Group and class of each row:
1.429 0.827 -1.630 -0.259 0.634 -7.389 0.456 -0.274 -0.792 -0.466 0.005 0.800 -1.593 0.390 -1.121 -0.345 -0.696 0.248 -0.218 -1.293 2.029 1.073 -2.040 1.521 -0.084 0.655 -0.798 -0.413 -0.030 1.046 2.288 -0.101 3.011 0.872 -0.001 -0.111 0.443 0.072 0.306 -0.365 -0.044 0.546 0.540 4.667 -4.448 -0.958 -0.168 4.146 1.124 -0.325 -0.395 -0.825 -2.530 0.813 0.222 -> S/<47>
0.790 0.244 -1.499 -0.417 -0.327 -1.615 -0.247 2.535 0.193 0.851 -0.317 0.636 -1.900 0.541 -0.722 -1.091 -0.792 1.008 0.534 -0.632 2.010 1.133 -0.380 1.829 0.295 0.145 -0.143 0.154 0.097 0.756 1.994 -0.414 4.367 -0.418 -0.283 0.205 0.536 0.639 0.207 -0.690 0.077 0.003 0.905 3.218 -0.061 -0.938 0.282 4.110 0.298 -0.374 -0.341 -1.114 -2.151 0.467 0.200 -> M/<43>
1.197 0.664 -1.108 -0.485 0.301 -4.632 0.098 -0.233 -0.538 -0.298 -0.250 1.503 -2.201 0.067 -0.880 -0.222 -0.696 0.387 -0.305 0.399 2.040 1.421 -2.307 2.084 0.039 0.982 -0.844 -0.586 -0.263 1.151 2.667 -0.697 3.613 0.970 -0.541 -0.356 0.017 -0.337 0.197 -0.363 -1.485 0.316 1.216 6.250 -0.014 -1.184 0.152 4.038 0.728 -0.937 -0.374 -0.817 -3.171 1.024 0.147 -> S/<51>
0.793 -0.553 -1.967 -0.309 0.817 -0.947 -0.221 -0.128 0.259 0.732 0.099 0.016 -2.043 0.322 -0.856 -0.203 -0.643 0.898 -0.392 -0.839 1.198 0.786 -1.277 1.459 0.121 1.316 0.417 -0.338 0.098 0.208 1.140 -0.247 2.722 0.094 -0.392 0.443 0.057 0.201 0.659 -0.413 -0.253 0.280 0.934 3.109 0.010 -0.828 0.436 1.638 -1.925 -0.164 0.024 -0.583 -1.195 0.217 0.555 -> M/<43>
1.223 -0.111 -1.084 -0.311 1.193 1.502 -0.586 -0.180 0.363 0.659 -0.730 0.504 -3.104 0.356 -0.676 -0.451 -0.465 0.767 -0.539 -0.677 2.292 1.644 -1.735 1.865 0.125 3.217 0.289 -0.065 -0.129 0.487 1.804 -0.240 3.995 0.320 -0.509 -0.260 -0.390 -0.235 0.616 -1.022 -0.353 0.555 1.056 5.794 0.017 -1.263 0.213 3.025 -0.255 -0.596 0.034 -0.852 -2.367 0.916 0.335 -> M/<62>
0.051 0.309 -1.031 0.557 0.556 -2.620 -0.350 -0.301 -0.190 0.582 -0.155 0.684 -2.194 0.027 -0.829 -0.269 -1.629 0.429 -0.294 -0.535 1.771 1.345 -2.124 2.230 -0.411 1.447 -0.316 -0.005 0.051 0.640 1.913 -0.349 4.208 1.006 0.207 0.084 0.168 -0.019 0.523 -0.445 -0.272 0.380 1.085 4.482 -0.214 -1.019 0.103 3.086 -0.114 -0.474 -0.452 -0.771 -2.596 0.200 0.363 -> M/<43>
1.186 -0.285 -1.147 -0.240 1.184 2.198 -0.917 -0.478 0.657 0.625 0.171 0.456 -3.125 0.100 -0.276 -0.470 0.044 0.771 -0.586 -0.450 1.660 0.765 -2.124 2.636 0.223 2.153 0.264 -0.186 -0.351 0.346 1.219 -0.149 3.539 0.253 -0.823 -0.003 -0.148 0.002 0.524 -1.010 -0.407 0.598 0.766 5.565 0.023 -0.817 0.277 2.038 -0.285 -1.224 0.003 -0.912 -1.750 0.697 0.797 -> M/<62>
0.791 0.185 -0.764 -0.188 0.854 -1.443 0.121 0.384 -0.158 0.253 0.059 1.120 -1.437 -0.083 -1.244 0.112 -0.327 0.475 -0.928 0.118 1.113 0.983 -2.112 1.157 -0.079 0.777 -0.668 -0.508 -0.086 0.395 1.310 -0.382 2.490 0.939 0.183 -0.669 -0.427 0.968 0.270 -0.280 0.370 0.437 -0.443 2.633 -0.096 -0.697 0.037 2.620 0.703 -0.869 -0.150 -0.889 -1.645 0.249 -0.079 -> S/<46>
1.596 0.045 -1.210 0.031 0.231 2.308 -0.075 -0.058 -0.665 -0.338 -0.374 1.597 -2.589 0.445 -0.344 -0.519 -0.280 0.977 -0.672 -0.508 1.871 2.018 -2.225 2.846 -0.200 1.350 -0.524 -0.467 -0.490 0.742 2.642 -0.763 4.501 1.046 -0.607 -0.639 -0.231 -0.115 0.110 -0.386 0.013 0.247 0.152 5.929 -0.216 -1.188 0.939 2.906 -0.242 -1.254 -0.386 -0.844 -3.364 0.651 -0.130 -> T/<45>
0.969 0.101 -1.103 -0.418 1.141 0.910 -0.826 -0.453 0.495 0.757 0.177 0.523 -3.267 0.268 -1.033 0.404 -0.478 0.763 -0.972 0.288 1.452 1.105 -3.197 2.393 -0.129 2.202 0.114 -0.090 -0.337 0.545 1.748 -0.243 4.337 0.574 -0.127 -0.605 -0.141 0.214 0.608 -0.482 0.100 0.130 1.008 4.974 0.142 -1.854 0.781 1.868 -0.751 -1.025 0.164 -0.727 -1.592 -0.082 0.360 -> M/<41>
1.153 0.304 -2.103 -0.119 0.694 -1.224 -0.830 -0.628 0.103 0.766 -0.119 0.906 -3.212 0.601 -0.766 -0.852 -0.941 1.270 -0.694 -0.931 2.623 1.052 -2.376 2.164 0.165 2.494 0.346 -0.146 -0.494 0.836 2.358 -1.101 4.420 0.270 -0.896 0.016 -0.083 -0.298 0.745 -1.078 -0.323 0.531 1.936 7.274 -0.170 -1.446 -0.173 3.278 -0.134 -0.920 -0.413 -1.174 -3.226 1.013 1.111 -> M/<62>
1.008 0.611 -1.285 0.073 0.457 -5.358 0.667 0.250 -0.274 0.459 -0.221 1.478 -2.082 0.649 -1.670 0.306 -0.414 0.615 -1.190 -0.811 1.978 1.374 -3.244 2.101 -0.530 1.183 -0.687 -0.554 0.182 0.836 2.329 -0.096 3.473 1.130 0.602 -0.650 -0.497 0.385 0.454 -0.196 0.477 0.084 0.508 4.559 0.054 -1.420 0.545 3.357 0.703 -0.678 -0.240 -1.378 -2.963 0.577 0.109 -> S/<51>
0.632 0.620 -1.208 -0.144 0.252 -4.203 0.477 0.110 -0.554 -0.259 0.651 1.102 -1.823 0.170 -0.987 -0.172 -0.159 0.385 -0.404 -1.086 2.047 1.396 -2.342 1.810 -0.106 1.189 -0.550 -0.490 -0.040 0.793 1.934 -0.324 2.700 1.226 -0.217 -0.131 0.061 -0.022 0.061 -0.465 -0.011 0.965 0.822 5.317 -0.058 -1.164 0.055 3.570 1.084 -0.788 -0.157 -0.910 -2.868 1.008 0.235 -> S/<51>
1.025 0.465 -0.856 0.012 -0.067 -2.584 0.463 0.151 -0.725 -0.010 -0.267 1.834 -1.598 -0.133 -0.864 -0.033 -0.147 0.201 -0.576 -0.637 1.208 1.185 -2.369 1.505 -0.073 0.629 -0.465 -0.341 -0.275 0.651 1.937 -0.582 2.593 0.967 -0.045 -0.217 -0.322 0.378 -0.294 0.218 0.188 0.033 0.126 3.364 0.020 -0.860 0.523 2.907 0.855 -0.766 -0.322 -0.642 -2.120 0.359 -0.062 -> S/<46>
0.587 0.109 -1.019 -0.224 0.462 4.427 -0.153 -1.689 0.073 -0.240 -0.166 1.577 -2.094 0.037 0.069 -0.760 -0.263 0.669 -0.374 -0.850 1.077 1.707 -1.322 1.197 0.662 1.393 -0.014 -0.307 -0.503 0.950 1.900 -0.043 3.059 0.859 -0.146 -0.676 -0.241 0.355 -0.310 -0.174 0.296 0.524 0.102 4.322 0.229 -0.414 0.629 2.077 0.101 -1.354 -0.260 -0.427 -1.856 0.378 -0.972 -> T/<45>
0.950 0.406 -0.796 -0.820 0.376 -1.832 0.238 -0.351 -0.408 0.047 0.293 1.140 -2.212 0.083 -0.528 -0.716 -0.339 0.435 -0.397 -0.830 1.592 1.688 -1.718 1.769 -0.249 0.849 -0.998 -0.212 -0.340 0.926 1.864 -0.164 3.667 0.932 -0.519 -0.333 0.245 -0.280 -0.032 -0.378 -0.223 0.367 0.611 4.487 0.123 -0.684 0.277 2.857 0.260 -0.485 -0.303 -0.594 -2.452 0.768 -0.224 -> T/<49>
1.077 0.154 -0.710 -0.295 0.304 -1.416 0.324 -0.208 -0.180 -0.215 -0.218 1.160 -2.182 0.043 -1.010 0.283 -0.176 0.520 0.449 -0.804 1.289 1.876 -2.226 1.863 -0.008 1.032 -0.736 -0.425 -0.051 0.918 2.235 -1.094 3.266 1.343 0.028 -0.678 0.075 0.224 -0.052 -0.075 -0.274 0.245 0.345 4.054 0.386 -1.064 0.294 2.921 0.518 -0.932 -0.252 -0.754 -2.301 0.360 -0.399 -> T/<56>
1.390 0.005 -0.801 -0.065 1.216 2.041 -0.965 0.218 1.258 0.037 0.095 0.978 -3.641 0.072 -0.852 0.028 -0.583 0.589 -0.806 0.276 0.938 0.895 -2.982 2.360 0.228 2.377 0.099 -0.631 -0.315 0.478 1.917 -0.248 3.975 0.584 -0.404 -0.571 -0.296 -0.485 0.222 -0.695 -0.328 0.283 1.043 5.782 -0.069 -1.772 0.589 1.975 -0.451 -1.637 0.016 -1.422 -3.087 0.284 0.724 -> M/<41>
0.898 0.328 -1.865 -0.207 1.421 -1.756 -0.374 -0.342 -0.302 0.991 0.067 0.549 -2.366 0.181 -0.521 -0.357 -1.249 0.721 -0.483 -0.517 1.975 1.287 -1.338 1.654 0.556 1.624 0.059 0.168 -0.484 0.402 1.428 -0.411 3.672 0.011 -0.531 1.162 0.076 -0.390 0.617 -0.942 -0.483 0.374 0.905 4.705 -0.085 -0.757 0.539 2.596 -0.479 0.196 -0.203 -1.063 -2.068 0.461 0.897 -> M/<43>
0.938 0.051 -0.344 -0.474 0.740 2.653 0.066 -0.203 -0.396 -0.201 -0.148 1.120 -1.365 -0.521 -0.482 -0.825 0.639 -0.317 -0.556 -0.348 1.511 1.604 -1.983 1.358 0.319 0.439 -1.196 -0.547 -1.366 0.892 1.812 -0.153 3.128 1.341 0.105 -0.458 -0.464 0.709 -0.443 0.373 0.515 0.172 0.045 2.747 0.178 -0.878 1.103 2.382 0.256 -1.608 0.066 -0.270 -2.158 -0.054 -0.845 -> T/<45>
1.372 0.217 -1.864 0.082 0.582 -0.735 0.141 -0.370 -0.583 -0.319 -0.282 1.111 -5.218 0.290 -0.970 -0.353 -2.221 0.649 -0.729 -1.423 2.202 2.707 -2.973 3.139 0.526 1.737 -0.696 -0.400 -0.979 1.463 3.257 -0.311 5.625 1.368 -0.432 -0.474 0.049 0.181 0.161 -0.201 0.152 0.631 0.715 6.888 -0.005 -1.251 0.909 4.699 0.080 -1.539 -0.546 -1.303 -3.493 0.782 -0.074 -> T/<45>

Group, then class:
1.442 -0.185 0.509 -0.490 1.069 0.642 0.335 0.184 0.154 0.622 0.298 1.097 -0.400 0.379 -0.309 1.366 1.507 -1.075 -0.730 -0.498 -0.177 -1.392 -0.415 -0.710 0.081 -0.193 -0.906 0.945 1.008 -0.536 1.052 0.387 0.589 -0.486 0.694 0.457 -0.824 -0.410 0.776 -0.699 0.172 -0.282 0.265 -0.781 -0.280 -0.280 -0.468 -0.152 -0.865 -1.313 0.101 1.657 -0.144 0.406 0.748 -> fz/N
0.690 -0.660 0.173 -0.221 0.330 0.089 -0.151 -0.240 -0.098 0.165 0.101 -0.088 0.207 0.930 0.171 -0.365 -0.128 -0.067 0.164 -0.739 0.043 0.587 0.476 -0.006 -0.357 0.068 -0.697 0.334 0.758 -0.077 0.239 -0.220 0.065 -0.663 -0.657 -0.015 -0.187 -0.111 -0.919 -0.200 0.607 -0.076 0.290 0.114 0.463 0.596 0.197 -0.051 0.271 0.267 0.342 -0.400 0.308 0.170 1.177 -> rp/V
-0.760 -0.310 -0.420 -0.434 0.445 0.442 -0.484 -0.504 0.505 -1.452 -0.213 0.014 -0.505 0.431 -0.109 0.162 -0.033 -0.459 0.274 0.261 0.046 -0.045 0.608 -0.179 -0.189 0.179 -0.041 -0.369 0.642 0.282 0.140 0.659 1.086 -0.159 -0.241 -0.037 -0.141 1.641 -0.749 -0.051 -0.027 0.899 -0.524 -0.652 0.157 -0.370 0.558 -0.411 0.610 -0.601 0.142 -0.602 0.344 -0.112 -0.382 -> cp/Q
-1.242 -0.678 -0.017 -0.075 0.193 0.476 -0.193 -0.371 0.629 -1.312 -0.641 0.087 -0.272 0.199 -0.200 -0.439 0.324 -0.381 0.611 -0.134 0.104 -0.536 0.489 -0.350 -0.306 0.212 0.135 -0.084 0.101 -0.250 0.432 0.713 0.591 -0.394 -0.037 -0.070 -0.287 1.644 -0.306 -0.953 0.008 1.003 0.290 -0.148 0.617 -0.616 0.403 0.363 0.463 -0.583 -0.195 -1.304 0.359 -0.434 -0.272 -> cp/K
-0.555 -0.340 0.139 -0.132 0.213 0.136 0.053 -0.680 0.081 -0.158 -0.105 0.054 0.855 0.865 0.116 -0.526 0.385 -0.022 0.389 -0.188 0.068 0.879 0.674 0.338 0.842 0.087 -0.116 1.227 0.933 -0.034 -0.061 0.148 -0.236 -0.745 -0.815 0.169 -0.052 0.804 0.063 0.357 0.115 0.155 0.275 -0.200 0.365 -0.074 -0.085 -0.052 0.802 0.253 0.379 -1.317 0.236 -0.128 -0.073 -> rp/L
1.000 -0.905 -0.284 -0.218 0.736 0.050 -0.398 -0.134 0.262 -0.251 0.199 -0.514 -0.067 1.118 0.057 -0.570 -0.497 -0.285 0.184 -0.962 0.188 0.680 0.663 -0.439 -0.355 0.337 -0.578 0.317 0.578 0.104 0.078 -0.309 0.612 -0.817 -0.442 0.139 -0.363 0.147 -1.044 -0.310 0.710 0.536 0.191 0.026 0.425 0.172 0.406 0.027 0.023 -0.329 0.842 -0.917 0.217 0.021 1.189 -> rp/V
0.224 -0.822 -0.400 -0.291 0.083 0.081 -0.486 -0.335 0.066 -0.541 -0.065 -0.468 0.056 0.773 0.335 -1.024 -0.149 0.024 0.139 -1.317 0.156 0.572 0.654 -0.315 -0.361 0.310 -0.374 0.060 0.821 -0.016 0.161 -0.523 0.229 -0.604 -1.336 -0.347 0.003 0.295 -1.083 0.693 0.522 0.562 0.329 0.041 0.631 0.636 0.553 0.450 0.335 -0.392 0.644 -0.869 0.495 0.020 -0.485 -> rp/V
0.955 -0.628 -0.192 0.336 0.223 -0.384 -0.109 -0.167 0.076 -0.316 0.131 -0.231 0.196 1.084 0.116 -0.531 0.231 -0.128 -0.080 -0.803 0.018 0.189 0.322 -0.612 -0.358 0.305 -0.361 0.546 0.360 -0.138 0.393 -0.357 0.031 -0.617 -0.395 -0.380 -0.068 -0.064 -0.421 -0.518 0.633 0.263 0.071 0.119 0.507 0.248 0.118 0.545 -0.009 -0.371 0.462 -0.737 0.251 0.222 0.475 -> rp/V
0.298 -0.734 -0.122 -0.033 -0.055 -0.011 0.031 -0.337 -0.226 -0.215 -0.113 -0.377 0.158 0.985 0.228 -0.960 -0.466 0.214 0.141 -0.682 0.421 0.388 0.415 0.125 -0.076 0.099 -0.657 0.828 -0.563 0.066 0.188 -0.616 0.126 -0.498 -0.815 -0.230 0.037 -0.058 0.215 0.288 0.278 -0.344 0.114 0.230 0.663 0.532 0.406 0.531 0.305 -0.244 0.514 -0.921 -0.010 -0.229 0.182 -> rp/V
1.471 -0.664 0.057 -0.525 0.343 0.590 0.194 -0.392 0.053 -0.307 0.707 0.231 0.009 1.880 0.086 0.361 0.718 -0.316 0.412 -1.135 0.197 0.291 0.633 -1.009 -0.225 -0.332 -0.771 1.355 0.540 -0.073 0.508 -0.473 0.663 -0.477 -0.733 0.209 -0.039 -0.339 -0.380 0.009 0.841 -0.385 0.270 -0.357 0.593 0.683 -0.125 0.145 0.125 -0.101 0.760 0.338 0.177 -0.071 1.130 -> rp/V
0.864 -0.248 0.634 0.058 0.396 -0.003 0.070 0.405 0.110 0.409 -0.051 0.016 -0.231 -0.293 -0.118 -0.224 0.829 -0.405 -0.212 -0.350 -0.190 -0.835 -0.446 -0.347 -0.007 0.645 -0.540 0.064 0.146 -0.171 1.110 0.143 0.385 -0.539 0.519 0.029 -0.706 -0.089 0.487 -1.085 0.188 -0.102 0.136 -0.002 0.163 -0.194 -0.396 0.311 -0.620 -0.766 0.068 0.346 -0.188 0.143 0.707 -> fz/Y
0.914 -0.686 0.546 -0.022 0.340 -0.023 -0.075 0.145 -0.098 0.137 -0.108 0.188 0.463 -0.167 -0.028 -0.166 0.778 -0.441 -0.348 -1.133 -0.282 -1.195 -0.722 -0.749 -0.346 0.448 -1.026 -0.102 0.316 -0.466 0.874 0.010 -0.126 -0.618 0.116 0.434 -1.024 -0.585 -0.001 -0.785 0.333 0.209 0.030 0.578 -0.252 0.575 0.077 0.608 -0.808 -0.313 -0.141 0.816 -0.033 0.221 0.106 -> fz/N
-0.129 -0.256 -0.289 -0.245 0.059 0.101 0.081 -0.341 -0.039 -0.615 -0.031 -0.048 -0.116 0.570 0.259 -0.209 -0.016 -0.237 -0.083 -0.414 0.231 0.009 0.189 -0.098 0.212 0.082 -0.093 0.770 0.099 -0.131 0.188 -0.335 0.272 -0.376 -0.517 -0.127 0.018 0.509 0.213 0.415 0.157 0.275 0.026 -0.091 0.178 -0.105 -0.026 0.147 0.379 -0.656 0.508 -0.401 -0.039 -0.226 -0.654 -> rp/L
-0.037 -0.684 0.474 -0.047 -0.094 -0.293 0.000 0.243 0.021 -0.008 -0.135 -0.296 -0.397 -0.581 0.032 -0.696 0.149 -0.796 -0.076 -0.904 -0.035 -1.440 -0.456 0.080 -0.054 0.734 -0.531 -0.345 0.299 -0.442 0.776 0.051 0.419 -0.414 0.193 -0.119 -1.114 -0.265 0.548 -0.706 0.034 0.275 0.509 0.074 0.270 -0.560 -0.005 0.530 -0.615 -0.925 -0.515 -0.143 0.017 0.281 0.199 -> fz/Y
0.211 -0.348 0.514 -0.598 0.097 0.120 -0.024 0.413 0.211 0.095 -0.352 0.193 -0.779 -0.759 -0.423 0.378 0.125 -0.376 -0.364 -0.551 -0.198 -1.239 -0.525 -0.401 -0.428 0.164 -0.599 -0.668 0.224 -0.320 -0.159 0.150 0.136 -0.031 0.364 0.285 -0.613 -0.693 -0.199 -0.555 -0.117 0.476 -0.001 0.283 -0.170 0.385 0.287 0.338 -0.955 -0.099 -0.325 0.692 -0.330 -0.027 -0.808 -> fz/N
0.657 -0.317 -0.406 -0.325 -0.197 0.242 -0.123 -0.411 -0.032 -0.468 0.444 -0.301 -0.104 1.572 -0.074 0.007 -0.196 -0.247 -0.441 -0.532 0.152 0.355 0.533 -0.474 0.046 0.005 -0.305 0.309 -0.319 0.289 0.268 -0.531 0.525 0.032 -0.380 -0.010 0.131 -0.563 0.132 0.442 0.552 -0.301 0.119 -0.311 0.706 -0.242 0.131 0.079 0.466 -0.133 0.757 0.046 0.183 0.124 0.633 -> rp/V
0.952 -0.719 -0.170 -0.092 0.446 -0.195 0.206 -0.109 0.039 -0.003 -0.037 0.006 0.545 0.891 -0.012 -0.257 0.249 0.051 -0.161 -0.399 0.072 0.463 0.418 -0.260 -0.055 -0.045 -0.438 0.826 0.826 -0.196 0.116 -0.381 -0.291 -0.550 -0.410 -0.591 0.150 0.302 -0.441 -0.319 0.495 0.327 -0.106 -0.013 0.022 0.267 -0.123 0.289 -0.203 -0.428 0.325 -1.220 0.237 0.286 0.505 -> rp/L
0.699 -0.568 0.207 -0.226 -0.115 -0.105 0.359 0.667 0.101 0.679 -0.011 -0.040 0.057 -0.532 -0.146 -0.146 0.135 -0.145 -0.357 -1.360 -0.017 -0.892 -0.281 -0.245 -0.020 0.400 -0.715 -0.353 0.955 -0.180 0.380 -0.107 0.252 -0.529 0.240 -0.089 -0.937 -0.655 0.046 -0.742 0.087 -0.047 0.700 -0.087 0.051 0.019 0.056 0.317 -1.041 -0.577 0.031 0.125 -0.020 0.512 0.672 -> fz/Y
1.026 -0.341 0.567 0.183 0.266 0.199 0.206 0.214 0.056 0.432 -0.039 -0.098 0.152 0.011 -0.136 0.064 1.021 -0.644 -0.336 -0.675 -0.352 -0.374 -0.503 -0.496 -0.098 0.301 -0.372 -0.600 0.607 -0.095 0.858 0.228 0.016 -0.678 0.339 0.118 -0.484 -0.683 -0.280 -0.692 0.412 0.119 0.150 0.273 -0.002 0.122 -0.225 0.290 -0.565 -0.314 0.310 0.582 -0.024 0.338 0.518 -> fz/Y
-0.344 -0.318 0.671 0.204 0.050 0.558 0.093 0.380 0.177 0.276 -0.783 0.104 0.511 -0.691 -0.237 0.186 0.640 -0.397 -0.417 -0.283 -0.173 -0.496 -0.365 -0.225 0.195 -0.182 -0.133 -0.928 0.138 -0.307 -0.139 0.460 -0.172 -0.111 0.358 0.338 -0.769 -0.258 -0.065 -0.362 -0.361 0.518 0.183 0.355 -0.199 0.115 0.302 0.376 -0.678 -0.079 -0.098 -0.185 -0.242 -0.055 -0.493 -> fz/N
0.391 -0.495 -0.049 -0.441 0.367 0.433 0.369 -0.518 -0.111 -0.332 0.249 0.569 0.207 1.094 0.299 -0.216 0.658 -0.131 0.296 -0.509 0.182 0.101 0.581 -0.426 -0.014 -0.244 -0.503 2.090 0.908 -0.169 0.425 -0.145 -0.027 -0.665 -0.649 0.191 0.227 0.539 0.029 -0.084 0.383 -0.160 0.282 -0.187 0.304 0.394 -0.388 0.295 0.187 -0.215 0.532 -0.411 0.104 -0.190 0.409 -> rp/L
